Here is a tiny trained network, its code and every weight. The questions are about switching its units off for an input and a target symbol, where a switched-off unit gives its printed mean instead of its output.

import numpy as np


def w(rows, s, z=0):
    codes = np.array(rows[::2]) - 128.0
    scale = np.full(codes.shape[1], s)
    scale[-1] = z or s
    return codes * scale


def f(y):
    return y / 2 * (1 + np.tanh(0.7978845608 * (y + 0.044715 * y**3)))


def softmax(a):
    e = np.exp(a - a.max(-1, keepdims=True))
    return e / e.sum(-1, keepdims=True)


def log_softmax(a):
    a = a - a.max(-1, keepdims=True)
    return a - np.log(np.exp(a).sum(-1, keepdims=True))


def net(x, mask):
    ids = ['ΔΛΞαβγζημφ'.index(c) for c in x.split()]
    T = len(ids)
    res = E[ids] + P[:T]
    r = res
    for j in range(3):
        rows = slice(2 * j, 2 * j + 2)
        q, k, v = (r @ M[0][rows].T for M in (Q, K, V))
        z = softmax(np.where(np.tri(T) > 0, q @ k.T / 2**0.5, -1e9)) @ v
        o = O[0][rows]
        res = res + np.where(mask[j], z, o[:, -1]) @ o[:, :-1]
    y = f(res @ A[0][:, :-1].T + A[0][:, -1])
    res = res + np.where(mask[3:27], y, B[0][:, -1]) @ B[0][:, :-1]
    return log_softmax(res[-1] @ U[:, :-1].T + U[:, -1])


Q, K, V, O, A, B = {}, {}, {}, {}, {}, {}
E = w([
[107,86,158,159,76],'Δ',
[180,103,152,132,102],'Λ',
[49,236,144,190,127],'Ξ',
[71,150,71,117,172],'α',
[135,236,116,180,115],'β',
[168,199,59,93,139],'γ',
[83,65,42,17,174],'ζ',
[166,67,179,32,193],'η',
[79,44,185,150,171],'μ',
[251,219,132,145,162],'φ',
],0.011)
P = w([
[91,164,45,142,78],'0',
[172,150,213,108,112],'1',
[163,160,117,197,253],'2',
[20,205,96,65,97],'3',
[163,106,224,104,100],'4',
[146,97,87,176,236],'5',
[12,165,83,73,82],'6',
[160,69,235,106,98],'7',
[134,59,73,164,245],'8',
[16,187,74,73,72],'9',
[161,22,250,108,96],'10',
[118,19,83,162,254],'11',
[19,197,62,79,62],'12',
],0.0082)
Q[0] = w([
[224,110,112,176,154],'H0',
[251,137,116,198,178],'H0',
[86,176,126,142,151],'H1',
[147,106,144,201,166],'H1',
[139,165,153,148,76],'H2',
[116,97,119,114,110],'H2',
],0.013)
K[0] = w([
[162,252,83,155,108],'H0',
[178,250,109,161,84],'H0',
[110,132,146,185,165],'H1',
[106,214,84,155,79],'H1',
[142,157,164,196,121],'H2',
[112,101,152,96,112],'H2',
],0.013)
V[0] = w([
[200,213,142,86,102],'H0',
[145,135,222,254,141],'H0',
[218,62,144,29,173],'H1',
[20,193,68,90,51],'H1',
[81,132,190,151,6],'H2',
[81,74,84,70,86],'H2',
],0.0056)
O[0] = w([
[211,166,113,91,75,63],'H0',
[163,230,165,122,255,23],'H0',
[175,92,192,23,112,201],'H1',
[153,72,102,198,85,150],'H1',
[108,19,139,124,1,21],'H2',
[94,110,186,118,148,254],'H2',
],0.0063,0.0037)
A[0] = w([
[144,153,215,172,51,108],'N0',
[97,85,122,140,124,184],'N1',
[247,164,143,106,24,139],'N2',
[144,162,129,111,161,215],'N3',
[82,178,32,107,145,135],'N4',
[149,159,205,157,177,118],'N5',
[132,123,150,103,124,119],'N6',
[75,106,97,133,36,125],'N7',
[148,65,140,109,156,50],'N8',
[119,80,192,101,145,239],'N9',
[170,107,205,149,120,136],'N10',
[123,170,206,185,24,68],'N11',
[148,66,151,102,149,39],'N12',
[150,132,173,105,172,166],'N13',
[117,109,157,179,86,207],'N14',
[215,177,135,110,115,154],'N15',
[133,174,166,207,49,70],'N16',
[145,135,181,87,155,187],'N17',
[99,108,145,153,68,183],'N18',
[116,125,151,142,168,254],'N19',
[116,86,108,137,139,166],'N20',
[151,89,179,73,80,93],'N21',
[125,108,140,149,93,172],'N22',
[118,141,117,68,70,196],'N23',
],0.013,0.0065)
B[0] = w([
[139,23,85,65,148,139],'N0',
[121,132,123,68,159,189],'N1',
[54,45,147,255,118,148],'N2',
[115,187,153,119,138,171],'N3',
[212,76,178,161,123,196],'N4',
[144,3,16,126,145,147],'N5',
[120,132,114,133,102,140],'N6',
[169,101,167,152,159,163],'N7',
[124,136,86,110,94,160],'N8',
[123,166,146,139,119,248],'N9',
[219,66,136,204,148,150],'N10',
[104,48,67,35,81,140],'N11',
[125,126,77,122,81,158],'N12',
[153,176,109,169,130,173],'N13',
[162,168,101,124,168,155],'N14',
[48,127,112,160,149,142],'N15',
[106,123,55,96,63,137],'N16',
[119,194,118,153,112,186],'N17',
[159,153,149,119,171,156],'N18',
[142,197,125,121,168,208],'N19',
[111,142,116,90,164,177],'N20',
[140,135,132,156,60,167],'N21',
[154,163,135,123,159,141],'N22',
[83,82,186,105,71,188],'N23',
],0.0095,0.012)
U = w([
[88,90,30,133,88,103],'Δ',
[79,117,1,43,178,109],'Λ',
[184,165,94,185,23,94],'Ξ',
[98,222,167,121,191,251],'α',
[159,85,153,184,91,60],'β',
[242,158,120,178,198,146],'γ',
[31,131,180,176,113,142],'ζ',
[84,86,100,179,139,4],'η',
[57,176,116,81,3,156],'μ',
[171,43,196,91,118,114],'φ',
],0.0087,0.0037)

Each question gives the input, a string of symbols that net reads in full, and the target symbol t.
The units are the heads (2 rows each of Q, K, V and O) and the neurons (one row each of A and B). Each row of codes is followed by its name. A weight is (code - 128) times the scale printed after its matrix; where a second scale follows, it is the last column's (O, A, B and U).
mask holds one flag per unit, heads first, then neurons. A switched-off unit (its flag False) gives its mean, the last column of its rows in O or B, instead of its output. The means were averaged over made-up inputs and are rounded, as every weight is.
A unit's drop is (log p(t) with every unit on - log p(t) with that unit switched off) / (log p(t) with every unit on - log p(t) with every unit switched off).
The circuit of an input: a set's keep is (log p(t) with only the set's units on - log p(t) with every unit switched off) / (log p(t) with every unit on - log p(t) with every unit switched off). Starting from the 12 units with the biggest drops (on a tie, the unit counted first), units are removed one at a time, each time the one whose removal leaves the highest keep (on an exact tie, the one counted first), for as long as the keep stays at least 0.8.
circuit, biggest first: the units of the circuit, biggest drop first
most important unit: the unit with the biggest drop
top k neurons: the k neurons with the biggest drops, biggest first
which heads matter: for each layer, one digit per head in row order, 1 if its drop is at least 0.15 and else 0, layers parted by /
drop of u: that unit's drop, to one decimal
input ζ β α, target γ: most important unit -> N4
input Δ ζ μ ζ ζ Δ ζ γ μ α Λ, target β: circuit, biggest first -> [N2 N10]
input ζ ζ α Λ φ, target η: circuit, biggest first -> [N2 N5 N15]
input Ξ ζ μ μ φ, target η: circuit, biggest first -> [N2 N15 N5]
input ζ ζ Λ γ η μ μ Ξ η μ ζ η, target Λ: which heads matter -> 010
input Δ γ ζ α β η Δ γ ζ ζ Λ, target β: circuit, biggest first -> [N2 N10 H0]
input β ζ α, target γ: circuit, biggest first -> [N4 H1 N23]
input ζ ζ η ζ α α ζ ζ μ β μ Δ, target γ: circuit, biggest first -> [N23 N14]
input ζ ζ α ζ α φ ζ ζ ζ μ ζ μ Δ, target α: which heads matter -> 100
input μ η ζ ζ ζ ζ ζ ζ γ β, target φ: top 2 neurons -> [N7 N4]
input Δ Λ Ξ, target γ: top 3 neurons -> [N4 N5 N23]
input ζ ζ μ α Δ, target φ: top 3 neurons -> [N0 N11 N10]
input Ξ ζ Ξ ζ μ β φ, target ζ: which heads matter -> 001
input μ β α ζ ζ ζ η ζ μ ζ α, target α: which heads matter -> 000
input ζ φ μ μ ζ μ ζ φ η ζ η μ, target Λ: most important unit -> N4
input φ μ ζ, target γ: which heads matter -> 001
input ζ μ Λ β Ξ ζ μ Ξ μ, target Λ: top 2 neurons -> [N4 N5]
input γ α γ α γ ζ η ζ ζ Ξ, target φ: top 2 neurons -> [N7 N4]
input α γ Ξ, target γ: top 3 neurons -> [N4 N23 N5]
input ζ ζ ζ Ξ μ, target γ: most important unit -> N10
input β ζ ζ μ η η ζ γ ζ μ γ, target ζ: top 3 neurons -> [N2 N15 N4]
input α ζ ζ ζ ζ Ξ μ β η η, target μ: which heads matter -> 010
input Λ η μ α β ζ, target γ: top 3 neurons -> [N4 N23 N15]
input ζ Δ α ζ α μ μ ζ Δ, target α: top 2 neurons -> [N4 N5]
input β η ζ μ φ ζ μ ζ ζ ζ, target φ: top 2 neurons -> [N4 N7]
input μ ζ ζ ζ Λ η ζ μ μ μ μ ζ ζ, target α: drop of H2 -> 0.2
input Δ φ α ζ μ ζ μ ζ β ζ γ ζ α, target φ: drop of N4 -> 0.2
input γ ζ ζ ζ η μ ζ α ζ η η η, target Λ: circuit, biggest first -> [N4]
input α α μ ζ Δ Ξ μ η α ζ μ, target γ: drop of N10 -> 0.2
